Below are the code and all the weights of a small trained network. Each question names an input and a class and asks about switching units off, where a switched-off unit gives its printed mean instead of its output.

import numpy as np


def w(rows, s, z=0):
    codes = np.array(rows[::2]) - 128.0
    scale = np.full(codes.shape[1], s)
    scale[-1] = z or s
    return codes * scale


def f(y):
    return np.maximum(y, 0)


def log_softmax(a):
    a = a - a.max(-1, keepdims=True)
    return a - np.log(np.exp(a).sum(-1, keepdims=True))


def net(x, mask):
    res = np.array(x, float).reshape(1, 4) / 4 @ E
    y = f(res @ A[0][:, :-1].T + A[0][:, -1])
    res = res + np.where(mask, y, B[0][:, -1]) @ B[0][:, :-1]
    return log_softmax(res[-1] @ U[:, :-1].T + U[:, -1])


A, B = {}, {}
E = w([
[254,98,95,91],'x0',
[98,115,137,30],'x1',
[149,216,235,156],'x2',
[164,226,42,87],'x3',
],0.0081)
A[0] = w([
[123,77,148,149,70],'n0',
[32,156,221,90,201],'n1',
[183,96,77,157,91],'n2',
[63,76,145,59,24],'n3',
[102,155,189,200,159],'n4',
[131,137,88,66,3],'n5',
[166,250,102,86,110],'n6',
[119,59,155,136,194],'n7',
[151,86,68,126,126],'n8',
[92,84,143,50,105],'n9',
[230,147,172,46,83],'n10',
[147,154,109,157,255],'n11',
],0.017,0.0038)
B[0] = w([
[109,71,146,107,165],'n0',
[6,166,74,135,231],'n1',
[79,105,100,119,189],'n2',
[150,102,42,70,187],'n3',
[73,122,229,167,215],'n4',
[80,71,177,91,182],'n5',
[105,77,15,62,254],'n6',
[136,103,136,25,197],'n7',
[63,147,139,118,202],'n8',
[176,45,144,106,193],'n9',
[231,196,142,122,234],'n10',
[168,205,158,26,187],'n11',
],0.025,0.012)
U = w([
[2,193,187,192,133],'0',
[214,199,96,132,214],'1',
[118,188,91,246,46],'2',
[150,86,191,118,121],'3',
[127,89,127,214,1],'4',
[8,127,81,72,192],'5',
],0.0086,0.0051)

Each question gives the input, the list of numbers given to net, and the class t.
The units are the neurons (one row each of A and B). Each row of codes is followed by its name. A weight is (code - 128) times the scale printed after its matrix; where a second scale follows, it is the last column's (A, B and U).
mask holds one flag per neuron, in row order. A switched-off neuron (its flag False) gives its mean, the last column of its row in B, instead of its output. The means were averaged over made-up inputs and are rounded, as every weight is.
A unit's drop is (log p(t) with every unit on - log p(t) with that unit switched off) / (log p(t) with every unit on - log p(t) with every unit switched off).
The circuit of an input: a set's keep is (log p(t) with only the set's units on - log p(t) with every unit switched off) / (log p(t) with every unit on - log p(t) with every unit switched off). Starting from all 12 units, units are removed one at a time, each time the one whose removal leaves the highest keep (on an exact tie, the one counted first), for as long as the keep stays at least 0.8.
circuit, biggest first: the units of the circuit, biggest drop first
k most important neurons: the k neurons with the biggest drops, biggest first
drop when u is switched off: that unit's drop, to one decimal
input [7,5,-3,-2], class 3: circuit, biggest first	(n1, n6)
input [-4,-5,6,-7], class 0: most important neuron	(n4)
input [5,7,1,5], class 1: 2 most important neurons	(n10, n1)
input [-1,-2,-1,-2], class 0: 2 most important neurons	(n6, n3)
input [1,-6,6,1], class 0: circuit, biggest first	(n4, n3)
input [-2,6,8,-1], class 0: 2 most important neurons	(n4, n7)
input [6,5,-4,-1], class 3: 2 most important neurons	(n1, n6)
input [5,6,-3,-6], class 3: drop when n9 is switched off	0.3
input [5,4,2,-2], class 1: drop when n3 is switched off	0.0
input [-1,-1,4,-6], class 0: drop when n4 is switched off	0.2
